Here is a tiny trained network, its code and every weight. The questions are about switching its units off for an input and a target symbol, where a switched-off unit gives its printed mean instead of its output.

import numpy as np


def w(rows, s, z=0):
    codes = np.array(rows[::2]) - 128.0
    scale = np.full(codes.shape[1], s)
    scale[-1] = z or s
    return codes * scale


def norm(h):
    return h / np.sqrt((h * h).mean(-1, keepdims=True) + 1e-5)


def f(y):
    return np.maximum(y, 0)


def softmax(a):
    e = np.exp(a - a.max(-1, keepdims=True))
    return e / e.sum(-1, keepdims=True)


def log_softmax(a):
    a = a - a.max(-1, keepdims=True)
    return a - np.log(np.exp(a).sum(-1, keepdims=True))


def net(x, mask):
    ids = ['ΘΦΨαβγδελμξπτω'.index(c) for c in x.split()]
    T = len(ids)
    res = E[ids] + P[:T]
    r = norm(res)
    for j in range(3):
        rows = slice(2 * j, 2 * j + 2)
        q, k, v = (r @ M[0][rows].T for M in (Q, K, V))
        z = softmax(np.where(np.tri(T) > 0, q @ k.T / 2**0.5, -1e9)) @ v
        o = O[0][rows]
        res = res + np.where(mask[j], z, o[:, -1]) @ o[:, :-1]
    y = f(norm(res) @ A[0][:, :-1].T + A[0][:, -1])
    res = res + np.where(mask[3:7], y, B[0][:, -1]) @ B[0][:, :-1]
    return log_softmax(norm(res)[-1] @ U[:, :-1].T + U[:, -1])


Q, K, V, O, A, B = {}, {}, {}, {}, {}, {}
E = w([
[137,114,232],'Θ',
[215,155,128],'Φ',
[59,246,56],'Ψ',
[117,143,215],'α',
[130,128,179],'β',
[214,125,105],'γ',
[124,147,204],'δ',
[144,145,179],'ε',
[141,87,137],'λ',
[130,158,218],'μ',
[107,146,222],'ξ',
[143,106,227],'π',
[166,181,199],'τ',
[196,87,100],'ω',
],0.014)
P = w([
[104,74,2],'0',
[182,171,214],'1',
[183,156,205],'2',
[176,151,195],'3',
[170,133,195],'4',
[167,132,194],'5',
[160,119,191],'6',
[165,118,189],'7',
[163,119,187],'8',
[164,118,184],'9',
[165,111,191],'10',
[155,110,189],'11',
],0.0081)
Q[0] = w([
[104,168,54],'H0',
[53,40,103],'H0',
[51,119,93],'H1',
[217,93,45],'H1',
[147,168,104],'H2',
[139,158,251],'H2',
],0.019)
K[0] = w([
[159,201,154],'H0',
[193,73,216],'H0',
[251,127,123],'H1',
[76,165,3],'H1',
[83,117,132],'H2',
[30,220,46],'H2',
],0.019)
V[0] = w([
[129,29,128],'H0',
[155,36,10],'H0',
[53,77,126],'H1',
[207,7,178],'H1',
[201,237,136],'H2',
[56,167,158],'H2',
],0.014)
O[0] = w([
[240,46,110,218],'H0',
[250,169,52,244],'H0',
[158,120,203,137],'H1',
[221,233,200,255],'H1',
[69,230,162,84],'H2',
[113,120,236,144],'H2',
],0.011,0.006)
A[0] = w([
[134,35,205,14],'N0',
[145,205,35,177],'N1',
[171,185,31,44],'N2',
[8,185,91,252],'N3',
],0.018,0.0018)
B[0] = w([
[52,107,87,254],'N0',
[26,78,159,232],'N1',
[3,136,83,243],'N2',
[138,247,226,187],'N3',
],0.016,0.0078)
U = w([
[199,149,152,213],'Θ',
[145,11,170,2],'Φ',
[81,201,148,205],'Ψ',
[175,106,18,88],'α',
[201,5,139,61],'β',
[196,93,45,40],'γ',
[149,150,24,61],'δ',
[50,54,188,92],'ε',
[100,49,159,187],'λ',
[211,68,65,50],'μ',
[80,176,19,114],'ξ',
[194,129,178,228],'π',
[111,169,153,32],'τ',
[59,158,67,248],'ω',
],0.015,0.0029)

Each question gives the input, a string of symbols that net reads in full, and the target symbol t.
The units are the heads (2 rows each of Q, K, V and O) and the neurons (one row each of A and B). Each row of codes is followed by its name. A weight is (code - 128) times the scale printed after its matrix; where a second scale follows, it is the last column's (O, A, B and U).
mask holds one flag per unit, heads first, then neurons. A switched-off unit (its flag False) gives its mean, the last column of its rows in O or B, instead of its output. The means were averaged over made-up inputs and are rounded, as every weight is.
A unit's drop is (log p(t) with every unit on - log p(t) with that unit switched off) / (log p(t) with every unit on - log p(t) with every unit switched off).
The circuit of an input: a set's keep is (log p(t) with only the set's units on - log p(t) with every unit switched off) / (log p(t) with every unit on - log p(t) with every unit switched off). Starting from all 7 units, units are removed one at a time, each time the one whose removal leaves the highest keep (on an exact tie, the one counted first), for as long as the keep stays at least 0.8.
circuit, biggest first: the units of the circuit, biggest drop first
top k neurons: the k neurons with the biggest drops, biggest first
which heads matter: for each layer, one digit per head in row order, 1 if its drop is at least 0.15 and else 0, layers parted by /
drop of u: that unit's drop, to one decimal
input ε π μ β τ Ψ λ π δ Θ, target Θ: circuit, biggest first => H2, H0
input Φ λ π Φ β δ Θ, target ω: circuit, biggest first => H2
input γ δ δ α β τ ε ε δ, target ξ: circuit, biggest first => H0, N2
input λ Ψ π ξ ε Θ γ δ α, target Θ: circuit, biggest first => H2, H0
input π ξ μ Φ Φ β, target Θ: which heads matter => 001
input δ γ δ λ Φ δ, target β: which heads matter => 001
input π ω ξ μ γ ω λ α γ, target Θ: which heads matter => 000
input γ α μ Φ δ β, target ξ: circuit, biggest first => H0, N2
input γ μ π μ ε γ, target ξ: which heads matter => 101
input Θ β δ τ μ ε τ Ψ δ ε ε π, target π: which heads matter => 011
input Φ ξ ω Φ τ γ ω α λ δ λ Φ, target ω: which heads matter => 000
input π γ τ π Φ, target Θ: which heads matter => 010
input τ γ ξ Θ τ ε β μ Φ ω λ, target Ψ: which heads matter => 001
input τ δ γ τ μ ε ξ Θ γ π, target Ψ: circuit, biggest first => H2
input δ λ β μ, target β: which heads matter => 001
input γ δ Φ, target ξ: circuit, biggest first => N2, H0, N1
input γ τ ω ε μ, target ξ: circuit, biggest first => H0, N2
input Φ β γ π ξ, target ω: top 3 neurons => N1, N2, N3
input Θ δ ξ ε π τ μ α, target π: top 2 neurons => N2, N1
input δ Θ μ λ β ξ α ε γ α, target β: circuit, biggest first => H2
input α β ω ω, target β: top 2 neurons => N2, N1
input Φ α λ, target ω: top 2 neurons => N1, N2
input Θ μ μ α α α τ, target π: drop of N1 => 0.1
input δ Ψ Φ β Φ μ ε π π π, target π: drop of N1 => 0.1
